Small tables with named rows and columns. After each table, cells are looked up by row and column.

veb =
columns: bepemap, pege, suve, nula, pufupaf, favu, noz
ferefe: [0.178, 5.366, 7.697, 4.734, 2.360, 5.309, 3.212]
rir: [0.557, 5.596, 6.919, 4.148, 1.413, 6.029, 3.322]
nurek: [2.670, 5.195, 4.310, 2.447, 1.337, 7.828, 4.394]
pubido: [0.464, 5.479, 7.396, 4.487, 2.147, 5.553, 3.250]
mamis: [4.100, 4.654, 3.897, 2.301, 1.551, 7.761, 4.593]
biz: [4.876, 4.289, 3.743, 2.240, 1.766, 7.518, 4.612]
sud: [5.634, 3.966, 3.659, 2.185, 2.318, 6.601, 4.645]
gebene: [5.342, 4.086, 3.666, 2.301, 2.157, 7.478, 4.634]
bivo: [1.221, 5.402, 5.122, 2.828, 1.339, 7.378, 3.904]
borem: [0.784, 5.589, 6.308, 3.532, 1.131, 6.834, 3.503]

What is the pufupaf of sud in veb? 2.318
What is the favu of biz in veb? 7.518
What is the suve of biz in veb? 3.743
What is the noz of sud in veb? 4.645
What is the bepemap of sud in veb? 5.634
What is the bepemap of ferefe in veb? 0.178

sas =
fields: tav, parut, sipire, pes, legub, vurire, mome, gimur, tuz, leda
tev: [62496, 65602, 43293, 69662, 55499, 30187, 46085, 41737, 45890, 65327]
suvim: [46355, 52912, 43135, 41119, 66640, 23512, 65369, 47686, 46670, 61779]
nabi: [71475, 42780, 45136, 30383, 59081, 41414, 49246, 45544, 61429, 55919]
dur: [45732, 51341, 50309, 64850, 72164, 47912, 48602, 44666, 51381, 50326]
gemerat: [54111, 58459, 63022, 50131, 54273, 83854, 53647, 64998, 64432, 49053]
gavo: [44465, 53603, 35624, 29561, 54065, 45858, 54829, 46519, 45244, 63928]
puz: [66981, 58218, 71576, 31636, 56330, 61390, 46212, 58818, 48153, 52361]
rumebun: [64586, 65495, 57805, 58673, 60854, 53000, 43267, 37761, 60814, 65565]
sep: [62140, 82192, 42268, 46704, 61492, 46805, 51857, 28474, 61918, 70775]
zib: [44026, 48358, 65242, 46365, 70412, 40948, 58925, 57034, 52324, 48304]
fus: [39506, 39639, 72652, 51652, 66212, 41170, 61721, 63306, 51115, 55578]

fus, sipire -> 72652
fus, tav -> 39506
zib, tav -> 44026
zib, gimur -> 57034
fus, legub -> 66212
suvim, tav -> 46355
Row with the largest tav: nabi

losefug
          sav  gotirol  tikereb  zitok   lif   ded   fab   kis
nukatu   47.1     34.4     45.1   68.1  58.8  27.7  35.2  55.0
vopesu   27.1     45.6     49.1   37.7  66.5  50.3  42.4  38.8
kaz      49.8     40.6     36.6   47.4  54.2  46.2  53.4  27.9
puv      37.9     40.9     36.4   71.4  36.6  46.7  80.2  56.6
fuzovas  63.8     58.2     40.1   40.9  51.5  37.1  61.4  43.4
tis      48.3     31.6     35.9   22.9  55.3  74.8  59.7  27.6
dis      54.6     47.4     60.5   47.2  43.6  37.5  51.0  47.6
vevof    61.2     32.9     69.6   30.5  28.4  31.3  70.1  55.3
ruf      65.3     47.0     35.9   52.2  77.2  55.2  53.1  64.3
bugub    64.2     75.0     57.2   58.2  78.3  50.8  65.1  30.0

tikereb of bugub is 57.2
zitok of tis is 22.9
kis of puv is 56.6
tikereb of puv is 36.4
ded of tis is 74.8
fab of vevof is 70.1
fab of fuzovas is 61.4
ded of ruf is 55.2
zitok of dis is 47.2
tikereb of fuzovas is 40.1
gotirol of vopesu is 45.6
gotirol of vevof is 32.9
ded of kaz is 46.2
Row with the largest lif: bugub

suteroz:
        meto  rosi  deval  munu  gak  bakida
tuza      92    61     70    68   68      69
zazabo    17    51     69    44   68      42
malum     67    56     47    69   45      72
vulum     13    50     62    43   61      42
safizi    62    60     83    50   83      46

rosi of vulum: 50
bakida of tuza: 69
munu of vulum: 43
gak of zazabo: 68
bakida of safizi: 46
meto of malum: 67
meto of zazabo: 17
deval of tuza: 70
munu of malum: 69
meto of tuza: 92
bakida of malum: 72
rosi of safizi: 60
rosi of tuza: 61
deval of vulum: 62
munu of safizi: 50
munu of tuza: 68
rosi of malum: 56
gak of vulum: 61
meto of safizi: 62
Row with the largest munu: malum

beto:
       lozela  fipubo  lisoda  tavova  tefeke    buz   koge  logido  tifaku
mak     52.36   26.57    6.78   21.44   31.85  35.19  39.29   37.65   35.95
kuzu    24.54   44.10   17.60   37.31   20.29  37.95  45.45   42.45   27.68
piram   52.50   76.21   53.26   47.75   20.80  70.38  19.57   45.68   26.24
tovo    18.73   29.65   29.55   25.34   47.29  68.33  41.63   17.29   30.23

lisoda of piram: 53.26
tavova of mak: 21.44
lozela of tovo: 18.73
tavova of kuzu: 37.31
koge of mak: 39.29
tefeke of mak: 31.85
koge of piram: 19.57
tefeke of kuzu: 20.29
fipubo of mak: 26.57
logido of kuzu: 42.45
lisoda of mak: 6.78
tifaku of mak: 35.95
lozela of piram: 52.50
buz of piram: 70.38
tifaku of piram: 26.24
fipubo of tovo: 29.65
lozela of mak: 52.36
lisoda of kuzu: 17.60

sepim:
columns: katoz, bufus
gub: [47743, 57310]
zef: [34182, -16863]
lineson: [-42658, 39326]
betezis: [16825, 51231]
nedezem: [-9358, -18240]
vene: [-15126, 36108]
lom: [43869, 12222]
lutaru: [-33959, -77057]
pilobev: [44387, 56296]
sekinu: [26774, -31775]
dodufu: [-78637, 39887]
pov: [44673, -44385]

pilobev, bufus => 56296
betezis, bufus => 51231
betezis, katoz => 16825
vene, katoz => -15126
nedezem, bufus => -18240
nedezem, katoz => -9358
gub, katoz => 47743
pov, katoz => 44673
zef, katoz => 34182
sekinu, katoz => 26774
dodufu, katoz => -78637
lom, katoz => 43869
Which row has the largest katoz? gub

bararu.tsv
	menipen	vaf	varut	topebu	namep
lif	141	51	90	130	118
bakep	99	141	124	94	117
duf	215	83	104	173	30
ruku	62	43	86	83	236
vavid	80	115	114	86	137
nefone	162	48	89	146	107
lidoli	220	60	94	178	57
bolosag	143	49	89	131	119
duvabik	35	251	166	70	124
funif	1	174	135	66	155
rubinu	150	38	85	137	120

duvabik, topebu: 70
duvabik, menipen: 35
funif, namep: 155
lif, topebu: 130
duf, menipen: 215
bakep, menipen: 99
funif, varut: 135
vavid, menipen: 80
lif, namep: 118
vavid, vaf: 115
bolosag, namep: 119
lif, vaf: 51
vavid, topebu: 86
nefone, vaf: 48
lidoli, topebu: 178
ruku, menipen: 62
rubinu, topebu: 137
duvabik, vaf: 251
duvabik, namep: 124
funif, menipen: 1
Row with the largest namep: ruku

kasot:
	bazef	dobimi	kidadup	lizu
kud	120	46	50	94
dob	92	99	68	161
zum	58	160	102	90
zipo	129	61	93	137
ret	130	189	181	133
reto	89	133	105	119
rez	121	127	113	123
pezepi	116	149	55	197
gif	129	187	185	86

What is the bazef of zum in kasot? 58
What is the dobimi of ret in kasot? 189
What is the lizu of gif in kasot? 86
What is the lizu of reto in kasot? 119
What is the dobimi of pezepi in kasot? 149
What is the dobimi of zipo in kasot? 61
What is the bazef of pezepi in kasot? 116
What is the lizu of pezepi in kasot? 197
What is the dobimi of zum in kasot? 160
What is the lizu of dob in kasot? 161
What is the kidadup of pezepi in kasot? 55
What is the kidadup of kud in kasot? 50
What is the dobimi of dob in kasot? 99
What is the dobimi of gif in kasot? 187
What is the kidadup of rez in kasot? 113
What is the lizu of rez in kasot? 123
What is the kidadup of reto in kasot? 105
What is the bazef of kud in kasot? 120
What is the kidadup of gif in kasot? 185
What is the lizu of zipo in kasot? 137
Which row has the largest dobimi? ret

tes =
fields: tobiz, vud, ligagub, gak, zud, sepugu, sefizak, keb, donoba
zavi: [22500, 33772, 57292, 15423, 6991, 65576, 50882, 26370, 79229]
mefovo: [25073, 42837, 32658, 10784, 29583, 80607, 15847, 11610, 72018]
ziboke: [20616, 39270, 7582, 89626, 27205, 67481, 33693, 18091, 7557]
tovirod: [76526, 88917, 45783, 42098, 84722, 40652, 28969, 55641, 77749]
gogiko: [33816, 37403, 63247, 38645, 13930, 15317, 80001, 53712, 20272]
podez: [22697, 81528, 45804, 10003, 42274, 78839, 22175, 46264, 52195]
rer: [12485, 37716, 18920, 10311, 83442, 51615, 7275, 55484, 43113]
pevo: [38734, 72077, 32622, 83670, 69020, 33946, 59116, 28025, 42321]
kedivi: [57784, 69422, 19568, 12305, 35325, 58528, 69686, 21109, 41921]
bes: [41476, 65619, 75150, 43479, 6385, 14260, 75122, 37788, 88333]

What is the donoba of pevo in tes? 42321
What is the sepugu of rer in tes? 51615
What is the sepugu of bes in tes? 14260
What is the ligagub of bes in tes? 75150
What is the keb of kedivi in tes? 21109
What is the donoba of gogiko in tes? 20272
What is the sefizak of podez in tes? 22175
What is the donoba of podez in tes? 52195
What is the vud of kedivi in tes? 69422
What is the sepugu of podez in tes? 78839
What is the vud of mefovo in tes? 42837

